Here is a tiny trained network, its code and every weight. The questions are about switching its units off for an input and a target symbol, where a switched-off unit gives its printed mean instead of its output.

import numpy as np


def w(rows, s, z=0):
    codes = np.array(rows[::2]) - 128.0
    scale = np.full(codes.shape[1], s)
    scale[-1] = z or s
    return codes * scale


def softmax(a):
    e = np.exp(a - a.max(-1, keepdims=True))
    return e / e.sum(-1, keepdims=True)


def log_softmax(a):
    a = a - a.max(-1, keepdims=True)
    return a - np.log(np.exp(a).sum(-1, keepdims=True))


def net(x, mask):
    ids = ['ΓΔΛΞΩαβεζη'.index(c) for c in x.split()]
    T = len(ids)
    res = E[ids] + P[:T]
    u = 0
    for l in range(2):
        r = res
        for j in range(3):
            rows = slice(4 * j, 4 * j + 4)
            q, k, v = (r @ M[l][rows].T for M in (Q, K, V))
            z = softmax(np.where(np.tri(T) > 0, q @ k.T / 4**0.5, -1e9)) @ v
            o = O[l][rows]
            res = res + np.where(mask[u + j], z, o[:, -1]) @ o[:, :-1]
        u += 3
    return log_softmax(res[-1] @ U[:, :-1].T + U[:, -1])


Q, K, V, O = {}, {}, {}, {}
E = w([
[127,150,244,72,155],'Γ',
[96,114,136,208,162],'Δ',
[59,76,84,83,126],'Λ',
[88,112,133,198,164],'Ξ',
[144,24,53,168,252],'Ω',
[96,113,129,190,165],'α',
[137,80,50,65,131],'β',
[216,92,116,104,157],'ε',
[150,152,43,223,91],'ζ',
[162,128,217,107,235],'η',
],0.017)
P = w([
[57,229,89,120,205],'0',
[89,179,97,121,186],'1',
[127,126,99,134,174],'2',
[160,78,95,142,163],'3',
[188,34,101,149,155],'4',
[199,2,104,153,139],'5',
],0.0087)
Q[0] = w([
[120,118,181,182,156],'0.h0',
[126,65,177,95,253],'0.h0',
[159,62,115,117,224],'0.h0',
[134,223,197,126,102],'0.h0',
[154,168,159,39,67],'0.h1',
[142,40,134,214,140],'0.h1',
[164,180,194,77,91],'0.h1',
[130,116,127,68,161],'0.h1',
[93,113,88,43,219],'0.h2',
[199,130,94,124,143],'0.h2',
[151,160,117,91,185],'0.h2',
[144,202,97,158,175],'0.h2',
],0.013)
K[0] = w([
[97,96,116,81,105],'0.h0',
[158,50,201,97,144],'0.h0',
[156,81,158,134,93],'0.h0',
[119,179,109,90,162],'0.h0',
[78,253,190,130,148],'0.h1',
[103,79,162,137,62],'0.h1',
[87,183,151,78,162],'0.h1',
[159,156,167,145,160],'0.h1',
[153,151,176,160,106],'0.h2',
[82,149,170,111,123],'0.h2',
[121,141,160,125,78],'0.h2',
[190,101,150,61,102],'0.h2',
],0.015)
V[0] = w([
[165,119,164,252,122],'0.h0',
[34,153,206,158,102],'0.h0',
[73,221,131,254,95],'0.h0',
[71,109,37,135,110],'0.h0',
[78,129,165,109,124],'0.h1',
[202,96,116,126,129],'0.h1',
[143,120,114,212,126],'0.h1',
[97,161,202,158,167],'0.h1',
[102,99,141,135,128],'0.h2',
[163,100,143,146,115],'0.h2',
[111,101,108,88,144],'0.h2',
[149,109,104,155,127],'0.h2',
],0.0088)
O[0] = w([
[118,53,71,5,27,160],'0.h0',
[140,65,46,48,241,2],'0.h0',
[114,180,43,6,111,21],'0.h0',
[210,164,85,171,112,128],'0.h0',
[218,93,62,126,123,58],'0.h1',
[2,179,132,145,87,175],'0.h1',
[62,102,99,33,144,198],'0.h1',
[196,75,118,94,44,110],'0.h1',
[103,156,121,132,100,130],'0.h2',
[125,141,161,160,50,64],'0.h2',
[132,149,51,99,122,158],'0.h2',
[186,125,132,137,70,109],'0.h2',
],0.0067,0.0044)
Q[1] = w([
[116,61,170,254,247],'1.h0',
[78,215,222,25,156],'1.h0',
[101,46,171,101,162],'1.h0',
[143,162,143,125,118],'1.h0',
[20,126,83,140,73],'1.h1',
[58,79,131,198,130],'1.h1',
[218,40,231,61,131],'1.h1',
[91,249,114,191,43],'1.h1',
[116,24,72,222,169],'1.h2',
[45,187,198,167,173],'1.h2',
[219,167,150,16,23],'1.h2',
[107,235,124,227,36],'1.h2',
],0.0087)
K[1] = w([
[85,44,203,149,160],'1.h0',
[140,238,156,88,179],'1.h0',
[144,117,196,127,72],'1.h0',
[128,175,121,138,167],'1.h0',
[102,140,100,175,28],'1.h1',
[106,89,126,176,103],'1.h1',
[190,103,218,38,140],'1.h1',
[202,145,55,205,132],'1.h1',
[28,3,146,161,175],'1.h2',
[205,140,200,174,146],'1.h2',
[128,193,78,30,57],'1.h2',
[168,97,138,157,46],'1.h2',
],0.011)
V[1] = w([
[137,92,111,194,175],'1.h0',
[11,65,52,132,160],'1.h0',
[104,182,71,191,150],'1.h0',
[198,113,120,111,139],'1.h0',
[74,78,87,167,145],'1.h1',
[180,122,121,105,188],'1.h1',
[137,121,63,120,10],'1.h1',
[35,63,93,91,187],'1.h1',
[67,50,72,144,135],'1.h2',
[170,195,107,119,135],'1.h2',
[253,209,214,39,149],'1.h2',
[83,189,112,98,117],'1.h2',
],0.0062)
O[1] = w([
[148,200,105,3,98,206],'1.h0',
[234,127,211,93,165,189],'1.h0',
[160,43,230,123,31,147],'1.h0',
[89,162,140,116,155,116],'1.h0',
[211,76,137,108,86,193],'1.h1',
[94,150,136,135,71,153],'1.h1',
[146,106,233,116,186,33],'1.h1',
[190,116,190,208,13,216],'1.h1',
[130,240,64,75,141,197],'1.h2',
[125,125,215,160,124,97],'1.h2',
[83,6,210,182,42,2],'1.h2',
[76,179,122,204,152,104],'1.h2',
],0.005,0.0057)
U = w([
[79,131,146,205,48,187],'Γ',
[152,69,104,71,91,101],'Δ',
[152,78,101,87,107,98],'Λ',
[144,88,104,93,110,103],'Ξ',
[101,185,149,195,190,37],'Ω',
[40,112,46,158,160,44],'α',
[254,97,112,200,207,21],'β',
[66,246,158,65,31,196],'ε',
[99,52,68,151,77,107],'ζ',
[70,114,243,52,215,254],'η',
],0.01,0.0052)

Each question gives the input, a string of symbols that net reads in full, and the target symbol t.
The units are the heads (4 rows each of Q, K, V and O). Each row of codes is followed by its name. A weight is (code - 128) times the scale printed after its matrix; where a second scale follows, it is the last column's (O and U).
mask holds one flag per head, layer by layer. A switched-off head (its flag False) gives its mean, the last column of its rows in O, instead of its output. The means were averaged over made-up inputs and are rounded, as every weight is.
A unit's drop is (log p(t) with every unit on - log p(t) with that unit switched off) / (log p(t) with every unit on - log p(t) with every unit switched off).
The circuit of an input: a set's keep is (log p(t) with only the set's units on - log p(t) with every unit switched off) / (log p(t) with every unit on - log p(t) with every unit switched off). Starting from all 6 units, units are removed one at a time, each time the one whose removal leaves the highest keep (on an exact tie, the one counted first), for as long as the keep stays at least 0.8.
units of the circuit, in order: the units of the circuit, biggest drop first
most important unit: the unit with the biggest drop
heads that matter: for each layer, one digit per head in row order, 1 if its drop is at least 0.15 and else 0, layers parted by /
input Δ η β Δ, target Ω: units of the circuit, in order	0.h1, 1.h2
input ζ Ξ Δ Ω α, target ε: units of the circuit, in order	0.h1, 1.h2, 0.h0
input ε Λ ζ ζ ζ Ξ, target η: heads that matter	110 / 010
input Ω Δ ζ, target ε: units of the circuit, in order	0.h0
input Λ ε η Γ β Δ, target Ω: heads that matter	110 / 001
input η ε ζ α, target η: heads that matter	100 / 010
input Λ Γ ε Ω Δ, target ε: units of the circuit, in order	1.h2, 0.h1, 0.h0
input Ξ Γ Ξ, target α: heads that matter	110 / 100
input ε Λ β, target β: heads that matter	100 / 000
input ε Γ Δ ζ Δ, target η: heads that matter	110 / 010
input ζ ζ Λ Λ, target β: heads that matter	100 / 000
input η Δ ζ Γ Δ, target α: units of the circuit, in order	0.h0, 1.h0, 0.h1
input ε Ξ η Δ, target ζ: units of the circuit, in order	0.h0, 1.h2
input ζ Γ ζ Ξ Λ Λ, target β: heads that matter	110 / 000
input Λ Ω Δ, target ε: heads that matter	110 / 101
input Γ Δ Δ β ε, target Γ: units of the circuit, in order	0.h0
input η ζ Γ α, target α: heads that matter	110 / 100
input ε Γ ζ ζ Γ Λ, target α: units of the circuit, in order	1.h0, 0.h1
input Γ Ξ η α, target ζ: heads that matter	100 / 011
input Λ Γ Λ, target α: units of the circuit, in order	0.h1, 0.h0, 1.h0, 1.h1
input η ζ Ω Λ Ξ, target β: units of the circuit, in order	1.h2, 1.h1, 0.h0
input ε Γ Ω ζ ε β, target Γ: heads that matter	110 / 000
input ε ζ η α, target ζ: heads that matter	110 / 001
input ζ Ω α, target ε: units of the circuit, in order	0.h0, 1.h2, 1.h0
input ε η η Γ Δ, target α: heads that matter	110 / 100
input ζ ζ β, target η: most important unit	1.h1
input Ξ β Λ Γ Γ β, target α: most important unit	0.h1
input Ω Ω ε Ω β, target ε: units of the circuit, in order	0.h1, 1.h2
